Below is a small trained network, with its code and all its weights. Each question gives an input and a target symbol and asks what happens when units are switched off, that is, made to give their printed mean instead of their output.

import numpy as np


def w(rows, s, z=0):
    codes = np.array(rows[::2]) - 128.0
    scale = np.full(codes.shape[1], s)
    scale[-1] = z or s
    return codes * scale


def norm(h):
    return h / np.sqrt((h * h).mean(-1, keepdims=True) + 1e-5)


def softmax(a):
    e = np.exp(a - a.max(-1, keepdims=True))
    return e / e.sum(-1, keepdims=True)


def log_softmax(a):
    a = a - a.max(-1, keepdims=True)
    return a - np.log(np.exp(a).sum(-1, keepdims=True))


def net(x, mask):
    ids = ['βδηξπστ'.index(c) for c in x.split()]
    T = len(ids)
    res = E[ids] + P[:T]
    u = 0
    for l in range(3):
        r = norm(res)
        for j in range(2):
            rows = slice(4 * j, 4 * j + 4)
            q, k, v = (r @ M[l][rows].T for M in (Q, K, V))
            z = softmax(np.where(np.tri(T) > 0, q @ k.T / 4**0.5, -1e9)) @ v
            o = O[l][rows]
            res = res + np.where(mask[u + j], z, o[:, -1]) @ o[:, :-1]
        u += 2
    return log_softmax(norm(res)[-1] @ U[:, :-1].T + U[:, -1])


Q, K, V, O = {}, {}, {}, {}
E = w([
[178,184,132,187,128,191,107],'β',
[60,67,90,176,78,138,187],'δ',
[249,129,110,141,152,122,149],'η',
[137,148,47,155,174,4,85],'ξ',
[166,48,146,134,130,91,43],'π',
[125,102,158,209,247,126,196],'σ',
[132,136,101,68,140,154,155],'τ',
],0.018)
P = w([
[64,44,79,149,2,174,163],'0',
[77,85,78,135,102,187,143],'1',
[90,100,107,135,103,186,139],'2',
[101,110,121,127,106,170,147],'3',
[113,122,135,135,124,152,153],'4',
[129,134,157,119,126,145,157],'5',
[129,146,161,108,148,123,165],'6',
[142,173,169,101,144,111,163],'7',
[150,164,132,87,164,127,152],'8',
],0.008)
Q[0] = w([
[94,144,86,171,106,166,71],'L0H0',
[76,169,213,72,53,126,69],'L0H0',
[177,236,132,1,151,118,213],'L0H0',
[193,143,147,236,151,158,163],'L0H0',
[160,72,47,40,178,172,191],'L0H1',
[192,168,146,141,204,137,156],'L0H1',
[200,91,115,178,187,154,42],'L0H1',
[117,74,200,170,151,72,56],'L0H1',
],0.009)
K[0] = w([
[120,118,195,172,166,66,175],'L0H0',
[2,85,63,103,122,111,176],'L0H0',
[84,95,156,21,76,152,152],'L0H0',
[231,139,189,147,176,28,85],'L0H0',
[56,167,93,181,80,210,77],'L0H1',
[118,232,197,103,135,50,129],'L0H1',
[139,157,217,67,162,116,63],'L0H1',
[156,96,100,126,78,138,88],'L0H1',
],0.0087)
V[0] = w([
[154,120,120,242,121,93,38],'L0H0',
[12,119,136,225,99,128,101],'L0H0',
[108,106,99,100,155,86,100],'L0H0',
[141,60,177,129,135,148,122],'L0H0',
[79,159,211,117,168,176,166],'L0H1',
[138,65,145,112,145,53,190],'L0H1',
[192,138,239,139,119,107,74],'L0H1',
[150,1,159,76,123,96,136],'L0H1',
],0.0088)
O[0] = w([
[176,91,64,203,85,133,2,208],'L0H0',
[110,126,186,130,121,94,45,2],'L0H0',
[57,125,102,106,96,164,116,40],'L0H0',
[132,54,138,106,148,163,103,133],'L0H0',
[126,112,253,143,105,208,159,95],'L0H1',
[85,120,66,157,183,172,160,37],'L0H1',
[158,110,107,85,198,174,71,102],'L0H1',
[88,67,95,126,111,177,142,19],'L0H1',
],0.0078,0.0059)
Q[1] = w([
[77,68,90,88,68,80,142],'L1H0',
[251,124,118,67,93,69,80],'L1H0',
[97,59,102,167,236,77,105],'L1H0',
[165,136,39,150,130,114,106],'L1H0',
[118,77,176,221,70,124,161],'L1H1',
[84,96,158,43,72,150,99],'L1H1',
[153,87,192,134,143,78,249],'L1H1',
[132,149,200,130,79,177,155],'L1H1',
],0.011)
K[1] = w([
[64,95,21,125,32,92,131],'L1H0',
[155,208,16,74,174,148,97],'L1H0',
[72,113,160,158,88,152,67],'L1H0',
[157,192,121,150,164,102,67],'L1H0',
[127,144,158,231,113,189,122],'L1H1',
[31,58,102,84,2,97,123],'L1H1',
[87,186,111,131,174,254,171],'L1H1',
[194,141,114,147,26,144,181],'L1H1',
],0.011)
V[1] = w([
[89,102,93,154,123,98,93],'L1H0',
[121,174,98,154,107,142,101],'L1H0',
[58,169,89,160,110,245,94],'L1H0',
[87,197,85,164,151,201,118],'L1H0',
[75,135,131,195,132,122,162],'L1H1',
[153,96,152,135,68,88,118],'L1H1',
[99,80,99,174,115,59,149],'L1H1',
[118,142,104,126,64,136,127],'L1H1',
],0.012)
O[1] = w([
[112,167,140,168,132,142,97,68],'L1H0',
[142,82,172,118,117,121,137,253],'L1H0',
[162,98,145,98,82,7,116,30],'L1H0',
[184,121,157,98,151,77,143,167],'L1H0',
[145,216,172,131,118,185,125,101],'L1H1',
[135,158,91,65,134,109,169,180],'L1H1',
[83,142,117,114,159,187,88,97],'L1H1',
[134,84,116,57,125,99,132,124],'L1H1',
],0.012,0.0033)
Q[2] = w([
[183,129,135,220,71,168,121],'L2H0',
[88,114,80,226,60,118,131],'L2H0',
[140,129,99,79,85,139,87],'L2H0',
[82,182,108,108,174,154,105],'L2H0',
[171,190,99,102,157,105,103],'L2H1',
[167,126,179,184,233,165,165],'L2H1',
[8,149,137,123,184,64,123],'L2H1',
[145,103,160,62,89,183,102],'L2H1',
],0.011)
K[2] = w([
[145,95,129,194,46,168,147],'L2H0',
[44,133,139,110,8,145,93],'L2H0',
[151,104,107,109,125,67,156],'L2H0',
[117,136,125,23,175,139,72],'L2H0',
[138,186,81,112,192,98,107],'L2H1',
[102,180,170,198,169,143,151],'L2H1',
[39,54,94,213,84,166,86],'L2H1',
[208,94,164,104,113,170,128],'L2H1',
],0.011)
V[2] = w([
[98,111,204,178,102,90,135],'L2H0',
[154,180,177,35,175,187,97],'L2H0',
[162,89,137,150,97,125,178],'L2H0',
[127,117,167,55,136,19,113],'L2H0',
[144,157,124,75,92,197,103],'L2H1',
[57,119,76,157,77,131,114],'L2H1',
[195,188,122,196,3,140,1],'L2H1',
[122,24,86,188,103,50,87],'L2H1',
],0.0076)
O[2] = w([
[125,121,10,84,193,128,170,112],'L2H0',
[162,87,54,253,113,48,50,38],'L2H0',
[22,226,134,107,155,126,105,195],'L2H0',
[117,139,86,165,64,254,123,27],'L2H0',
[117,98,120,116,99,81,222,117],'L2H1',
[249,178,179,148,182,97,230,64],'L2H1',
[115,78,150,113,198,71,192,254],'L2H1',
[130,166,162,191,204,127,153,133],'L2H1',
],0.0073,0.0052)
U = w([
[174,82,181,161,59,10,122,142],'β',
[19,144,142,2,124,98,145,253],'δ',
[163,69,2,192,114,125,200,7],'η',
[80,230,33,129,142,30,74,87],'ξ',
[58,2,97,109,114,112,78,203],'π',
[97,110,206,206,113,182,100,137],'σ',
[107,146,98,151,43,100,100,109],'τ',
],0.0064,0.0032)

Each question gives the input, a string of symbols that net reads in full, and the target symbol t.
The units are the heads (4 rows each of Q, K, V and O). Each row of codes is followed by its name. A weight is (code - 128) times the scale printed after its matrix; where a second scale follows, it is the last column's (O and U).
mask holds one flag per head, layer by layer. A switched-off head (its flag False) gives its mean, the last column of its rows in O, instead of its output. The means were averaged over made-up inputs and are rounded, as every weight is.
A unit's drop is (log p(t) with every unit on - log p(t) with that unit switched off) / (log p(t) with every unit on - log p(t) with every unit switched off).
The circuit of an input: a set's keep is (log p(t) with only the set's units on - log p(t) with every unit switched off) / (log p(t) with every unit on - log p(t) with every unit switched off). Starting from all 6 units, units are removed one at a time, each time the one whose removal leaves the highest keep (on an exact tie, the one counted first), for as long as the keep stays at least 0.8.
circuit, biggest first: the units of the circuit, biggest drop first
most important unit: the unit with the biggest drop
which heads matter: for each layer, one digit per head in row order, 1 if its drop is at least 0.15 and else 0, layers parted by /
drop when u is switched off: that unit's drop, to one decimal
input δ ξ δ β β β η η δ, target β: circuit, biggest first -> (L1H1)
input ξ σ β σ, target β: circuit, biggest first -> (L1H0 L0H0)
input η β τ ξ π ξ η η, target η: circuit, biggest first -> (L1H1 L1H0)
input β τ β, target τ: circuit, biggest first -> (L0H0 L2H1)
input η η η β δ β, target δ: which heads matter -> 00 / 01 / 10
input δ τ β β η σ η, target σ: circuit, biggest first -> (L1H0 L0H1)
input β π β, target π: which heads matter -> 11 / 01 / 00
input π ξ η σ ξ σ η, target σ: which heads matter -> 00 / 01 / 00
input δ δ δ η η, target η: which heads matter -> 10 / 01 / 00
input σ η β ξ ξ β, target ξ: which heads matter -> 11 / 00 / 00
input β β η β, target η: which heads matter -> 11 / 00 / 00
input η η η δ β ξ δ σ σ, target σ: which heads matter -> 00 / 01 / 01
input σ η σ β β β σ, target β: which heads matter -> 11 / 01 / 00
input σ β η β β η τ π, target π: most important unit -> L0H1
input ξ η σ β δ η β, target δ: which heads matter -> 00 / 00 / 11
input σ σ β β, target β: which heads matter -> 00 / 01 / 00
input β β π β ξ β, target ξ: which heads matter -> 11 / 01 / 00
input δ η ξ β τ σ β σ δ, target β: drop when L1H0 is switched off -> 0.5
input η ξ β, target β: drop when L2H1 is switched off -> 0.1
input σ ξ β β τ β, target τ: drop when L2H1 is switched off -> 0.7
input β σ ξ η δ, target δ: circuit, biggest first -> (L2H0)
